Below is a small trained network, with its code and all its weights. Each question gives an input and a target symbol and asks what happens when units are switched off, that is, made to give their printed mean instead of their output.

import numpy as np


def w(rows, s, z=0):
    codes = np.array(rows[::2]) - 128.0
    scale = np.full(codes.shape[1], s)
    scale[-1] = z or s
    return codes * scale


def norm(h):
    return h / np.sqrt((h * h).mean(-1, keepdims=True) + 1e-5)


def f(y):
    return np.maximum(y, 0)


def softmax(a):
    e = np.exp(a - a.max(-1, keepdims=True))
    return e / e.sum(-1, keepdims=True)


def log_softmax(a):
    a = a - a.max(-1, keepdims=True)
    return a - np.log(np.exp(a).sum(-1, keepdims=True))


def net(x, mask):
    ids = ['αβγδεηλμξπσφω'.index(c) for c in x.split()]
    T = len(ids)
    res = E[ids] + P[:T]
    u = 0
    for l in range(2):
        q, k, v = (norm(res) @ M[l].T for M in (Q, K, V))
        z = softmax(np.where(np.tri(T) > 0, q @ k.T / 2**0.5, -1e9)) @ v
        res = res + np.where(mask[u], z, O[l][:, -1]) @ O[l][:, :-1]
        u += 1
        y = f(norm(res) @ A[l][:, :-1].T + A[l][:, -1])
        res = res + np.where(mask[u : u + 12], y, B[l][:, -1]) @ B[l][:, :-1]
        u += 12
    return log_softmax(norm(res)[-1] @ U[:, :-1].T + U[:, -1])


Q, K, V, O, A, B = {}, {}, {}, {}, {}, {}
E = w([
[40,133,55,159,77,4,126,91,129,96,61],'α',
[126,147,122,123,165,149,211,74,119,196,112],'β',
[101,103,54,103,84,101,80,151,118,149,188],'γ',
[71,136,16,170,77,175,114,188,151,165,190],'δ',
[124,141,111,153,178,35,152,132,99,170,142],'ε',
[80,137,186,122,153,123,104,155,77,221,62],'η',
[133,145,169,123,104,152,162,113,87,220,82],'λ',
[211,119,130,85,101,136,145,61,144,199,125],'μ',
[37,147,152,65,96,122,181,113,112,95,194],'ξ',
[154,73,207,163,79,30,29,195,85,228,120],'π',
[164,130,163,122,154,143,79,78,187,157,115],'σ',
[81,134,166,145,73,140,134,172,197,135,185],'φ',
[140,140,147,108,135,146,117,152,85,147,140],'ω',
],0.0025)
P = w([
[48,165,5,206,191,209,86,100,191,32,143],'0',
[104,137,61,181,179,216,119,87,165,70,107],'1',
[152,122,116,158,162,197,122,109,150,95,105],'2',
[161,115,170,109,148,156,136,116,170,113,140],'3',
[160,128,198,74,142,127,132,120,193,128,162],'4',
[145,150,212,46,142,103,130,153,219,126,192],'5',
],0.0011)
Q[0] = w([
[22,137,93,68,62,120,155,168,207,104,231],'L0H1',
[96,84,62,183,52,193,111,143,110,4,88],'L0H1',
],0.0038)
K[0] = w([
[114,93,112,157,130,3,169,111,154,140,109],'L0H1',
[98,138,24,217,130,123,124,111,139,108,114],'L0H1',
],0.0056)
V[0] = w([
[157,128,202,62,82,219,92,177,148,151,146],'L0H1',
[180,162,125,110,253,117,128,202,58,132,208],'L0H1',
],0.0017)
O[0] = w([
[106,113,108,228,157,194,94,68,19,177,87,124],'L0H1',
[198,2,111,167,157,164,239,99,145,50,134,254],'L0H1',
],0.0028,0.00057)
A[0] = w([
[81,139,160,167,141,78,198,116,186,135,149,188],'L0N1',
[189,90,127,162,168,140,160,86,112,143,109,151],'L0N2',
[147,71,70,211,135,199,146,109,73,147,101,224],'L0N3',
[114,63,74,134,165,99,81,209,95,187,146,253],'L0N4',
[100,170,143,126,102,175,133,90,51,200,103,134],'L0N5',
[175,194,110,77,182,143,81,70,159,161,121,95],'L0N6',
[109,162,106,103,164,127,154,109,99,114,172,137],'L0N7',
[104,173,135,155,129,122,55,130,103,173,59,202],'L0N8',
[127,53,110,93,109,55,3,114,159,49,176,181],'L0N9',
[140,161,179,60,87,110,85,173,112,143,180,95],'L0N10',
[54,97,158,145,163,209,122,139,100,113,110,238],'L0N11',
[138,138,147,68,167,130,168,132,121,110,127,69],'L0N12',
],0.0022,0.00078)
B[0] = w([
[164,132,156,99,96,221,93,180,52,181,94,180],'L0N1',
[30,126,148,202,115,104,13,150,77,45,114,212],'L0N2',
[119,89,88,116,141,81,77,96,173,20,133,251],'L0N3',
[71,162,55,121,113,248,153,28,167,132,120,194],'L0N4',
[148,110,66,137,172,64,141,164,126,108,193,190],'L0N5',
[110,125,149,117,74,45,125,228,115,197,196,154],'L0N6',
[180,111,113,191,50,139,90,144,115,223,158,157],'L0N7',
[179,160,77,133,168,132,225,174,178,96,198,182],'L0N8',
[146,163,109,106,247,175,239,192,67,178,21,214],'L0N9',
[98,125,66,226,135,59,128,30,123,23,23,165],'L0N10',
[184,103,105,174,70,11,141,76,132,127,214,213],'L0N11',
[166,50,54,140,73,180,87,137,161,169,100,141],'L0N12',
],0.0015,0.0027)
Q[1] = w([
[155,133,170,232,171,37,176,144,108,254,216],'L1H1',
[132,197,162,113,95,73,141,138,155,180,164],'L1H1',
],0.0046)
K[1] = w([
[149,98,253,123,102,133,111,121,142,130,135],'L1H1',
[100,130,211,112,113,108,136,137,145,126,93],'L1H1',
],0.006)
V[1] = w([
[195,113,149,159,185,148,5,150,206,160,67],'L1H1',
[104,168,145,134,78,225,83,143,248,71,213],'L1H1',
],0.0017)
O[1] = w([
[173,147,148,184,175,120,175,115,189,155,48,98],'L1H1',
[170,95,254,130,145,144,105,127,91,183,86,254],'L1H1',
],0.0033,0.00031)
A[1] = w([
[198,91,135,80,142,145,226,196,164,79,141,69],'L1N1',
[147,101,177,90,119,162,94,144,83,183,144,85],'L1N2',
[153,105,139,120,179,108,120,95,80,174,137,174],'L1N3',
[90,138,49,86,127,118,137,131,128,73,161,190],'L1N4',
[163,24,139,199,154,129,86,53,96,4,111,100],'L1N5',
[87,154,114,213,151,144,179,162,148,145,98,67],'L1N6',
[89,193,141,85,127,187,139,187,172,161,157,113],'L1N7',
[115,126,89,178,158,71,92,160,212,127,80,195],'L1N8',
[84,100,121,87,144,175,97,144,23,75,130,190],'L1N9',
[88,225,129,74,85,71,14,152,171,60,78,2],'L1N10',
[154,50,173,204,139,180,102,90,92,98,134,162],'L1N11',
[100,168,175,92,80,44,93,147,150,94,88,110],'L1N12',
],0.0028,0.00083)
B[1] = w([
[230,63,170,145,97,218,97,252,117,64,177,144],'L1N1',
[54,121,141,158,60,152,129,153,83,97,96,139],'L1N2',
[105,173,132,91,116,172,106,155,177,66,142,162],'L1N3',
[127,130,225,157,182,160,89,172,130,141,80,202],'L1N4',
[189,138,72,112,161,39,76,42,77,18,145,253],'L1N5',
[143,93,170,100,75,91,76,107,161,145,142,156],'L1N6',
[174,121,112,156,149,97,160,90,72,62,85,160],'L1N7',
[121,76,130,88,92,150,206,90,109,96,166,186],'L1N8',
[175,89,133,45,117,76,134,77,142,190,123,180],'L1N9',
[57,204,108,102,121,102,214,176,192,50,57,175],'L1N10',
[137,179,96,158,167,76,64,117,103,59,69,218],'L1N11',
[85,162,27,122,159,137,130,156,174,118,70,165],'L1N12',
],0.0026,0.0045)
U = w([
[39,215,83,65,101,92,187,196,201,66,40,178],'α',
[152,155,101,154,86,204,233,94,44,121,96,8],'β',
[132,75,60,28,226,230,114,115,80,215,53,105],'γ',
[69,89,31,204,58,238,67,130,169,127,161,100],'δ',
[218,51,170,94,113,189,170,251,152,60,169,161],'ε',
[29,44,161,148,214,119,140,124,178,141,198,58],'η',
[84,223,112,209,198,91,124,197,72,198,227,134],'λ',
[189,200,81,65,42,104,111,90,191,209,198,115],'μ',
[44,101,188,3,29,129,85,125,41,141,197,107],'ξ',
[146,22,67,180,42,61,204,86,207,177,130,71],'π',
[209,157,240,146,191,138,160,85,228,183,64,120],'σ',
[93,158,245,224,72,164,41,164,78,149,23,149],'φ',
[186,113,77,150,179,46,59,44,80,32,121,204],'ω',
],0.0047,0.0014)

Each question gives the input, a string of symbols that net reads in full, and the target symbol t.
The units are the heads (2 rows each of Q, K, V and O) and the neurons (one row each of A and B). Each row of codes is followed by its name. A weight is (code - 128) times the scale printed after its matrix; where a second scale follows, it is the last column's (O, A, B and U).
mask holds one flag per unit, layer by layer, with each layer's heads first. A switched-off unit (its flag False) gives its mean, the last column of its rows in O or B, instead of its output. The means were averaged over made-up inputs and are rounded, as every weight is.
A unit's drop is (log p(t) with every unit on - log p(t) with that unit switched off) / (log p(t) with every unit on - log p(t) with every unit switched off).
The circuit of an input: a set's keep is (log p(t) with only the set's units on - log p(t) with every unit switched off) / (log p(t) with every unit on - log p(t) with every unit switched off). Starting from the 12 units with the biggest drops (on a tie, the unit counted first), units are removed one at a time, each time the one whose removal leaves the highest keep (on an exact tie, the one counted first), for as long as the keep stays at least 0.8.
circuit, biggest first: the units of the circuit, biggest drop first
unit that matters most: the unit with the biggest drop
top k neurons: the k neurons with the biggest drops, biggest first
k most important neurons of layer l: the k neurons of layer l with the biggest drops, biggest first
drop when u is switched off: that unit's drop, to one decimal
input ε π ω λ α σ, target σ: circuit, biggest first	(L1H1; L1N5; L0N6; L0N3)
input σ γ μ, target σ: circuit, biggest first	(L1H1; L1N5; L0H1)
input β ε ε β, target ε: circuit, biggest first	(L0H1; L1N1; L1N5)
input α ε λ μ γ, target ε: circuit, biggest first	(L1N1; L0N9; L1N5)
input π ε α β, target ε: circuit, biggest first	(L0H1; L1N5; L1N1; L0N4)
input ε ω ε γ, target ε: circuit, biggest first	(L0H1; L1N1)
input γ π λ ω δ, target δ: circuit, biggest first	(L1N5; L1N10; L0N4)
input ω η λ ω φ, target φ: circuit, biggest first	(L0H1; L1N5; L1H1; L0N3)
input ε σ ε ε, target σ: unit that matters most	L1H1
input π ω γ, target γ: top 2 neurons	(L1N5; L0N9)
input ω λ μ λ, target μ: 3 most important neurons of layer 0	(L0N9; L0N8; L0N10)
input α φ λ, target φ: 2 most important neurons of layer 1	(L1N5; L1N2)
input π α λ β, target λ: top 2 neurons	(L0N4; L1N5)
input α π γ η δ π, target π: most important neuron of layer 0	(L0N10)
input ω λ ω λ σ β, target σ: 2 most important neurons of layer 1	(L1N5; L1N3)
input π β β, target π: 2 most important neurons of layer 1	(L1N5; L1N6)
input ξ λ π λ, target π: top 2 neurons	(L1N5; L0N5)
input β π δ ε, target π: top 2 neurons	(L1N5; L1N6)
input α λ β, target λ: top 2 neurons	(L1N5; L0N6)
input α ξ β, target ξ: most important neuron of layer 0	(L0N6)
input σ σ λ, target σ: top 2 neurons	(L1N5; L0N5)
input α ε γ λ, target λ: top 2 neurons	(L1N5; L0N5)
input ω φ φ η, target φ: drop when L1H1 is switched off	1.0
input ω ε α, target α: drop when L0H1 is switched off	0.3
input ω γ ξ λ, target ξ: drop when L0N11 is switched off	0.0
input φ λ γ β μ, target μ: 2 most important neurons of layer 0	(L0N6; L0N4)
